Here is a tiny trained network, its code and every weight. The questions are about switching its units off for an input and a class, where a switched-off unit gives its printed mean instead of its output.

import numpy as np


def w(rows, s, z=0):
    codes = np.array(rows[::2]) - 128.0
    scale = np.full(codes.shape[1], s)
    scale[-1] = z or s
    return codes * scale


def f(y):
    return np.maximum(y, 0)


def log_softmax(a):
    a = a - a.max(-1, keepdims=True)
    return a - np.log(np.exp(a).sum(-1, keepdims=True))


def net(x, mask):
    res = np.array(x, float).reshape(1, 7) / 4 @ E
    y = f(res @ A[0][:, :-1].T + A[0][:, -1])
    res = res + np.where(mask, y, B[0][:, -1]) @ B[0][:, :-1]
    return log_softmax(res[-1] @ U[:, :-1].T + U[:, -1])


A, B = {}, {}
E = w([
[174,174,149,99,105,246,136,18,145,136],'x0',
[157,203,102,198,165,65,158,82,186,174],'x1',
[104,117,180,170,168,116,70,81,149,7],'x2',
[192,34,170,118,111,76,104,122,215,176],'x3',
[65,99,187,145,93,95,242,94,126,122],'x4',
[135,145,140,120,127,118,123,131,115,132],'x5',
[126,122,123,131,129,134,132,131,142,124],'x6',
],0.013)
A[0] = w([
[106,93,103,147,186,12,117,243,110,81,123],'neuron 0',
[158,109,97,99,98,124,152,117,135,218,67],'neuron 1',
[187,46,194,117,83,85,105,96,192,158,121],'neuron 2',
[156,155,147,119,74,185,117,51,134,111,112],'neuron 3',
[158,144,80,86,68,139,157,165,106,223,94],'neuron 4',
[198,109,152,111,91,107,106,140,154,121,50],'neuron 5',
[46,196,71,149,144,189,169,163,81,84,89],'neuron 6',
[191,158,158,104,128,211,138,21,133,123,71],'neuron 7',
[119,175,135,139,158,165,132,104,88,120,16],'neuron 8',
[181,171,99,80,93,153,148,31,173,105,118],'neuron 9',
[89,142,188,172,59,94,222,77,133,124,4],'neuron 10',
[161,145,159,122,132,181,143,87,138,143,51],'neuron 11',
[85,80,174,130,18,120,208,128,108,89,73],'neuron 12',
[186,103,141,99,107,77,65,126,137,155,82],'neuron 13',
[146,90,129,191,175,128,178,217,137,114,167],'neuron 14',
[107,41,191,53,84,229,78,205,73,94,76],'neuron 15',
[161,144,160,169,144,107,220,116,131,111,87],'neuron 16',
[108,142,180,132,197,87,54,67,156,53,107],'neuron 17',
[179,106,92,101,101,124,145,89,86,130,67],'neuron 18',
[79,102,154,134,150,107,101,64,125,87,96],'neuron 19',
[105,151,92,183,155,71,120,203,155,132,72],'neuron 20',
[106,121,52,117,90,118,170,157,147,170,60],'neuron 21',
[159,200,99,232,201,97,141,89,176,183,59],'neuron 22',
[248,160,17,134,185,159,24,169,128,116,120],'neuron 23',
[93,218,85,129,155,129,145,127,74,51,38],'neuron 24',
[131,169,51,90,104,148,189,156,96,150,126],'neuron 25',
[188,114,146,107,126,170,150,103,174,120,139],'neuron 26',
[128,127,220,161,161,124,85,72,133,61,68],'neuron 27',
[151,139,100,126,148,128,66,127,153,66,80],'neuron 28',
[146,130,148,182,187,134,125,121,115,69,67],'neuron 29',
],0.011,0.003)
B[0] = w([
[128,168,123,126,191,131,189,159,77,69,255],'neuron 0',
[113,145,167,191,132,162,128,140,184,130,190],'neuron 1',
[202,72,176,173,99,178,72,123,76,88,219],'neuron 2',
[113,167,138,147,133,113,160,167,81,81,193],'neuron 3',
[75,164,150,173,153,155,153,177,199,175,212],'neuron 4',
[158,98,147,135,93,160,129,119,124,122,169],'neuron 5',
[192,48,164,155,91,169,87,125,101,115,220],'neuron 6',
[111,126,121,107,176,116,197,153,70,78,216],'neuron 7',
[156,92,120,146,119,109,121,136,109,135,165],'neuron 8',
[138,131,112,109,164,76,154,161,104,91,198],'neuron 9',
[104,97,152,74,176,106,89,67,128,160,206],'neuron 10',
[105,147,121,120,151,129,160,162,89,102,171],'neuron 11',
[90,121,131,77,135,110,112,64,129,166,208],'neuron 12',
[121,87,168,137,107,115,120,116,103,103,187],'neuron 13',
[139,135,111,119,159,124,142,148,108,101,184],'neuron 14',
[128,204,33,105,49,50,82,111,152,120,247],'neuron 15',
[100,104,118,92,141,89,90,69,142,167,175],'neuron 16',
[106,144,140,162,112,143,150,151,187,186,211],'neuron 17',
[127,168,121,161,143,136,147,127,125,109,148],'neuron 18',
[96,143,152,141,121,163,131,142,181,148,179],'neuron 19',
[121,141,140,82,129,121,160,150,81,69,198],'neuron 20',
[120,152,156,127,126,162,159,141,153,140,182],'neuron 21',
[175,195,9,133,29,48,76,95,154,85,222],'neuron 22',
[75,80,160,59,181,125,103,21,118,206,251],'neuron 23',
[177,65,158,138,112,164,99,126,137,106,203],'neuron 24',
[141,97,144,166,113,166,135,156,176,164,194],'neuron 25',
[119,108,107,140,141,132,137,142,93,93,173],'neuron 26',
[89,157,141,179,140,167,154,172,200,153,202],'neuron 27',
[101,138,147,132,145,149,174,110,159,172,178],'neuron 28',
[134,142,131,152,116,171,140,146,163,156,170],'neuron 29',
],0.011,0.02)
U = w([
[120,163,112,119,210,111,165,174,55,102,121],'0',
[99,161,144,189,141,167,137,158,215,188,97],'1',
[93,109,140,54,190,117,96,5,120,197,110],'2',
[158,192,39,127,44,75,91,91,144,131,253],'3',
[221,56,162,189,104,163,94,110,93,128,71],'4',
],0.012,0.0029)

Each question gives the input, the list of numbers given to net, and the class t.
The units are the neurons (one row each of A and B). Each row of codes is followed by its name. A weight is (code - 128) times the scale printed after its matrix; where a second scale follows, it is the last column's (A, B and U).
mask holds one flag per neuron, in row order. A switched-off neuron (its flag False) gives its mean, the last column of its row in B, instead of its output. The means were averaged over made-up inputs and are rounded, as every weight is.
A unit's drop is (log p(t) with every unit on - log p(t) with that unit switched off) / (log p(t) with every unit on - log p(t) with every unit switched off).
The circuit of an input: a set's keep is (log p(t) with only the set's units on - log p(t) with every unit switched off) / (log p(t) with every unit on - log p(t) with every unit switched off). Starting from the 12 units with the biggest drops (on a tie, the unit counted first), units are removed one at a time, each time the one whose removal leaves the highest keep (on an exact tie, the one counted first), for as long as the keep stays at least 0.8.
units of the circuit, in order: the units of the circuit, biggest drop first
unit that matters most: the unit with the biggest drop
k most important neurons: the k neurons with the biggest drops, biggest first
drop of u: that unit's drop, to one decimal
input [-3,-6,-5,6,2,-3,-7], class 3: 2 most important neurons : [neuron 15; neuron 6]
input [8,-4,2,-6,4,-2,2], class 0: unit that matters most : neuron 7
input [-5,-6,6,-2,4,-3,-1], class 1: 2 most important neurons : [neuron 22; neuron 27]
input [-2,-2,-7,-8,0,-4,7], class 4: 3 most important neurons : [neuron 6; neuron 24; neuron 27]
input [0,6,0,6,-3,1,-3], class 3: 2 most important neurons : [neuron 22; neuron 6]
input [0,-2,7,-8,5,0,-8], class 4: 4 most important neurons : [neuron 6; neuron 24; neuron 4; neuron 8]
input [-1,-5,-1,1,-4,-5,-4], class 3: 2 most important neurons : [neuron 15; neuron 10]
input [-4,1,-8,-4,7,8,-7], class 1: 3 most important neurons : [neuron 4; neuron 23; neuron 25]
input [-7,-5,8,-8,0,4,0], class 1: 2 most important neurons : [neuron 17; neuron 27]
input [-6,-4,-4,-7,4,2,0], class 4: 4 most important neurons : [neuron 6; neuron 24; neuron 25; neuron 7]
input [-1,-5,-8,-2,-8,2,6], class 1: 2 most important neurons : [neuron 4; neuron 25]
input [8,-4,-1,-5,-8,-4,1], class 0: 3 most important neurons : [neuron 7; neuron 3; neuron 9]
input [8,6,-4,3,8,3,2], class 0: 4 most important neurons : [neuron 7; neuron 23; neuron 9; neuron 3]
input [2,8,-6,0,8,3,-1], class 2: 4 most important neurons : [neuron 10; neuron 15; neuron 16; neuron 12]
input [-4,5,-5,2,7,-7,-8], class 2: units of the circuit, in order : [neuron 10]
input [-8,2,-8,6,4,-5,-1], class 0: 2 most important neurons : [neuron 0; neuron 20]
input [-2,-3,-4,-1,-1,-7,5], class 1: 2 most important neurons : [neuron 22; neuron 4]
input [4,-1,-4,-6,-6,-2,-8], class 2: drop of neuron 2 : 3.5
input [-7,5,6,5,6,8,-4], class 0: drop of neuron 20 : 0.6
input [7,8,8,5,-6,1,5], class 1: units of the circuit, in order : [neuron 27]
input [-1,-2,-7,-7,-2,-1,-1], class 1: drop of neuron 21 : 0.1
input [-4,1,-5,7,6,-2,4], class 4: drop of neuron 23 : 2.0
